Each row is followed by its class.
[  2 -48  51  -6  -4  24  11  -8   5  15  24  -9  48 -11  37  11 -15 -31
 -60  -3  -9 -11  48  -5  23  16  40  46  -1  19   0  63  29] : gir
[ -18  -31   30   20  -20    0  -12  -16   -5   94   -6  -17   25  -12
   34   17   17  -37 -100   -9  -16   -4   33   18   40   39   26   14
    4    4   54    4   25] : Zoga
[ 20 -31  19 -34  22   9  25   3  13  15  -5   4  53 -15  15   2 -45  28
 -14 -25  12  15   5  -5  18  38  22  12  -6 -10 -10  31  45] : zer
[-42  -6  23 -14 -11  10 -40 -14  16  88  -6  22   8 -28  38  15  29 -26
 -90 -22 -48 -26  43 -20  45   4  52  31  -9   7  65 -16 -10] : fipe
[  7 -10  28  -2 -27   7 -23   1  31  45 -39  10  41 -23  44  12  43 -63
 -64  15 -17 -15  64  19  31   7  55   5  -4  -3  61  -2  15] : fipe
[  1   0 -12 -26  22   1   2 -45 -45 -34  33  28   7 -37  42 -29 -80  10
 -50 -54 -47 -18 -12  18  37  14   4 -36 -13 -21 -42  35  -5] : vani
[-15 -49   4  18 -45  -2   0   0   4  81   5  -6  12 -18  69  17  40 -60
 -86 -18 -35 -19  41  20  34  -5  33  -6  -6  10  65  -7   0] : Putub
[-58  -9 -10  -1  21   1   3 -56 -56 -19  31  38 -24 -26  19 -17 -31   6
 -52 -66 -18   4   2  18  31 -27  -4 -17 -24 -24 -43  62 -34] : fipe
[  9  -9  20 -12   4   7  24   6  18 -11  11   4  79 -18   9  -7 -33  10
 -10 -18   0  17   4 -24  21   8  28  -2  -7  20 -22  34  34] : Finu
[  7 -20  60  -1  -7  13   0 -10   4 -32  16  -2  62  21  12   3 -22 -14
   6  12  16   0  19  -2  12   6  11  33  -3  12  -4  31  69] : zer
[  6 -61   7  26  12   8  32  30  -7   2  14   7  48 -14  62  -1 -34 -29
 -23 -10  -5 -20   3 -23  29 -13  30  18   0   8  -8  85  12] : Zoga
[  1 -38  31  -3 -23  13  -2  -9  11  37 -22   4  10 -17  44  11  34 -54
 -62 -18 -20  -3  47  22  53   2  27   5   4  -9  58 -20  -8] : Dilob
[-35 -44  16   3  -2   7  -8 -10  -9  72   3  11  13 -29  94  13  12 -47
 -76 -25 -62 -13  30  30  39   3  42  13 -10  -8  46 -19  -6] : fipe
[  9 -58  19  -9  -8  10  24  12  -3  32  16 -17  37   0  19   8 -12 -10
 -44   6   5 -13  20 -38  24 -11  17  38  12  19  -9  75  15] : zer
[-33  22   1 -11  43  -6   0 -55 -51 -32  16  31 -40 -24   7 -19 -59  16
 -37 -89 -20   0 -13  12  22 -25  -6 -46 -18 -32 -31  16 -22] : zer
[-19 -49 -34 -13  20   0  34 -67 -61 -10  39  28 -31  -4  29 -18 -47   2
 -43 -63 -21  -2 -25  -4  29 -22  -1   1 -13 -19 -40  68 -29] : vani
[-44 -20  24  -8 -24   5   3 -28  11  77  10   7  15 -42  49  27  10 -14
 -83 -35 -65   3  21  30  25  36  60 -19  -9  23  38 -51  27] : gir
[-29 -35 -11   9  37   0  45 -34 -65 -14  38  34 -13 -45  59 -27  -9   3
 -30 -56 -44   1  -7  24  15 -32 -13 -23 -33 -44 -31 106 -29] : fipe
[-41 -23  38  -7 -24  -5   8 -20  -8  95   2  -9  29 -25  53  20  29 -61
 -69  21 -68 -20  70  18  18  -2  46  16  -9   9  44  -3   4] : Putub
[ -1  17  -6 -20  33   5  20 -48 -30 -45  27  11 -24  -6 -41 -22 -67  12
 -67 -61 -16 -11  -6  18  32   5   1 -33   5   6 -61  38 -19] : Putub
[ -2 -68  14   6 -22   4  22   0   1  25  42   8  27  -9  40  16 -16  -6
 -48  -9  43  27   2 -22  27  27  14  29  -2  18   6  45  39] : Rafo
[  6 -42  56  -1  11   7  51  29  -5  34   2 -29  53 -10  48  25 -46 -23
 -12 -57 -48   5  27 -12  -6  -5  31  -1 -11  29 -16  26  31] : Putub
[-14 -29  20  -5 -18  14 -11 -13  24  52  13  16   8 -38  41  12  63 -49
 -78   3 -25 -16  37  18  41   2  49  21 -16  -4  74 -17 -13] : Dilob
[ 25 -75  28  -3 -17  12  39  21  14 -13  24   0  33 -14  67  16  -5 -36
   1  -8 -10   7  25 -13  29 -24  -3   6   5  -2 -10  45  11] : Zoga
[ 21 -41  33 -10  14  27   4   4  25   1  -4  14  43 -32  37   0  -4  -6
 -65   2  -1  -3  40 -44  47  11  26  58  15   4   7  99   5] : Zoga
[  1 -48  15 -36 -10   2  23  -5 -14  28   7   4  71 -30  58  -5 -39   3
 -24  24 -22 -11  21 -18  46  14  28  21   5   7 -13  51  25] : zer
[ -5 -43  41  15  -1  18 -10 -20   0  69  17   1  36 -51  63  26  53 -27
 -81  13 -19 -10  37  22  39  26  34  32   4  12  54   2   7] : Dilob
[-25 -14 -28  -6  33   5  34 -55 -58 -28  53  18 -53 -43  15 -17  -8   7
 -64 -54 -28 -28  10  -4 -13 -40 -21 -19 -17  -8 -52  93 -79] : gir
[ 17 -68  55 -17   9  19  37  19   6  45  29   0  48 -39  72  25 -25  -8
 -55 -10  -9 -18  52 -18  15  18  10  33  24  11 -22  96  37] : Rafo
[ 11 -47  48 -16  15  11  22  30   6  29   7 -11  29 -11  29  16 -22 -20
 -51  -4  -3  -8  23 -20  -4  10  25  47   7  10  -1  77  25] : Dilob
[-28 -43  49   4  -9   4   7  -7  -6 114  18  -5   4 -16  60  26  15 -44
 -89  -9 -30 -44  48   2  24   8  37  26  16  11  40  27  19] : Rafo
[ 22 -12 -13   7  24  19  19 -18 -26 -55  24  23  14 -25  27 -25 -11 -24
 -27 -63 -44 -17   2  13  22 -57 -16 -10  -8 -30 -27  86 -16] : Finu
[-57 -35  18  -1 -19   2 -15 -11  -8 103  34   4  22 -34  83  13  27 -17
 -67   4 -38 -43  34  23  26  16  23  30 -11  -8  51  -6  -9] : Finu
[-34 -16  -4  18  54  12  44 -30 -43 -18  21  21 -29 -43  32   4 -22   5
 -35 -62 -50  -7  -3  40 -23  -4  12 -19 -21 -15 -31  50 -25] : gir
[  0 -39  21  11 -15   1  24 -18   5  68  -4 -11   2 -23  37  25  45 -59
 -73   9 -46   8  41   9  10  13  44   1 -12  -1  58 -19   1] : vani
[ -9 -12   6  -2 -13   2 -20 -36  19  84 -20   5  13  27  10   4  25 -32
 -84 -17  13 -11  19   0  28  35  34  39  10  16  69 -30  23] : Rafo
[ 15 -43  18 -13 -19  10  -6  23  12  20  -1 -10  37 -22  43  32 -33 -28
 -62 -20   0   3  40 -13  14  10  17  30   7  23  -4  41  13] : Putub
[  8 -60  -3 -22  -9  -2  17  20   6  43  11   8  41 -12  43  21 -24 -37
 -48 -16 -12  -4  12  -9  33  -4   6  14   6  -8  13  39  36] : zer
[-33   1  24   8 -33   0 -34  -5  -9 104 -29 -29  30  10  21   7  25 -35
 -86  -5 -27 -43  39  -3  25   7  29  27   7  33  37  11 -11] : fipe
[ -2 -14  66  -1  -6  10 -25  -8   9  99  -3  -9  47 -21  46  27  34 -49
 -51  -6 -13 -44  59   7  43  22  26  35  -7   0  69  13  18] : gir
[ 17 -57  17   9  11   5  46   0 -14  25  37 -17  62  -2  63  -3 -31 -24
 -25  -1  -3  -1   0  23  25   6   3   3  20  20 -42  46  29] : Rafo
[ -6 -42  26  12 -25   7 -22 -11  18  82   5   5   2  -9  59  35  45 -56
 -86 -26  -6 -28  24   0  34  13  24  35  -8   2  83   3   6] : vani
[ -7 -31  15 -25  -5   4  22  21  13   5  33   2  40 -52  53  28  -4 -27
 -40 -13 -39   3  22  -3 -20  -2  17   4 -23  24  -4  -4  -7] : Dilob
[-26 -32  53  20 -22   9 -12 -31 -13  79  40 -10   0 -29  28  23  36 -41
 -91   4 -34 -12  48 -16  45   4  40  23 -13   7  52  10   1] : vani
[-30 -14  38  43 -25  15 -15  11   2  67 -26 -10  44  -9  28  28  32 -55
 -31 -40 -47 -17  39   7  41 -20  29  18 -15   6  53  -1   5] : Zoga
[-24 -27  47   7  -7   9  -5 -13 -12  94  19   7  16 -40  64  28  14 -45
 -77 -19 -43 -48  41  -8  54   7  38  24   6  16  50   6  -1] : Rafo
[ 11 -33  45 -15  16  13  10  16   4  31  12  -6  50 -22  35  18 -46 -14
 -18 -23  -7  -7  34   2  30  11  23  15   5 -11 -11  26  32] : Finu
[ -7 -61  26 -16   7  10  38   9  -6   7   8   1  15 -46  79  -2   1  14
 -26  35 -19  21  26  -7  18  14  15  24  12   0 -10  42 -23] : Dilob
[ -9 -24   8   9 -29   8 -13   4  11  97 -22 -12  44   5  20  20  30 -44
 -65  16 -29 -50  30  -3  50  15  20  37  19  20  44  22  -2] : vani
[-27 -10  22   3 -24   9 -17   3  10  76 -33  -5  27 -26  40  18   5 -19
 -48 -14 -45 -33  40   7  57  21  37   1   7  10  40 -36 -18] : Zoga
[ 29 -66  30 -21  11  18  39 -16  -2  17  11  10  38 -23  48   9  -3  13
  -6  15   7  -6  22 -28  47  24  -3  41  13  -5 -10  81   2] : vani
[-36 -32  26  -6 -28   6  -1 -12  -4  81   5  -8   2 -12  55  16  20 -46
 -65  12 -65 -48  48   5  34  -4  31  21   5   7  30   2 -23] : vani
[-20 -44  -1  -5  21   6  33 -37 -59 -12  39  10 -24 -26  40 -18 -26 -23
 -91 -78 -19 -22  15  15  15 -30 -17 -12 -10 -16 -31  93 -46] : Dilob
[-22 -14  25   6 -15   0  -7 -17   0  57  10   1   3  -8  22  13   8 -34
 -62  -2 -23 -31  34  -4  29  21  39  -8   2  21  49 -32   9] : gir
[-18 -32  47  13 -27   5 -10 -33 -13  91  23 -20  46 -13  50  16  15 -41
 -80 -32 -49  14  20  22  51  24  24  12 -15   6  46 -14  37] : vani
[ -6 -46  -3 -16  33   8  27 -35 -52 -10  40  20 -14 -16  27 -14 -40  -9
 -37 -57 -32   9   1  16  14 -26  -8   5 -10 -34 -30  59  -4] : Dilob
[ -2 -44  22 -27  16   5  21 -10   4  19  10   0  48  -9  67   4 -17   7
 -12  14  13 -23   9  -5   8   6  17  36   7  13 -17  41   8] : zer
[-10 -12 -25 -28   5   4  36 -36 -39 -23  38   7 -19 -41  -1 -27 -41  20
 -45 -63 -69  24 -12  10  18 -25  -8 -33 -22 -25 -64  61 -29] : Zoga
[-11 -26   6  -9 -11  -2  -4 -10   8  57 -17  11  20  -6  40   0   8 -27
 -59 -13 -21  -4  28   8  14  11  40  -9   7   2  44 -29  22] : Dilob
[ -3 -17  48  12 -22  18 -25 -32   7  76  -7 -18  35 -30  36  17  36 -27
 -79  14 -15 -20  64  18  49  30  46  17   3   9  39  -6  -2] : vani
[ -6 -18  12   5 -24 -11   9 -31   6  57 -15   3  25 -17  35  23  31 -36
 -58  22 -16   9  19  18  32  18  34 -13  18  30  36 -23  23] : Putub
[-24 -17  32   4 -10  -6 -23  -2   8  91  -7   7  23 -11  47  28  43 -60
 -62 -16   3 -37  31  16  19  -1  22  20  -9   0  71  -3   4] : Dilob
[  3 -36  42 -20 -12  17  24  10  22  -6  38  -6  56  -7  40 -12 -20 -10
 -28   0 -27  -2  23   2  25   8  23  18  -2   4  -9  34  37] : Finu
[ -18  -12   21   -9  -12   -8    2  -10    5   94    2   -6   13  -32
   31   25   -2  -51 -100  -18  -33    2   43    4   20   30   50   -7
   -5   12   48  -46   10] : Rafo
[ 28 -47  32 -43   6  14  29   2  17  -3  14   3  59 -42  64  12 -16  12
 -25  12   9   3  26  -3  15  33  12  22   1  14 -31  55   9] : fipe
[ 21 -55  26  -8  -7  17   6  12   6  20  32   4  45 -13  52  15  -1 -30
 -23   3 -11 -25  26 -25  26 -24   2  41  16  13  -8  90  24] : gir
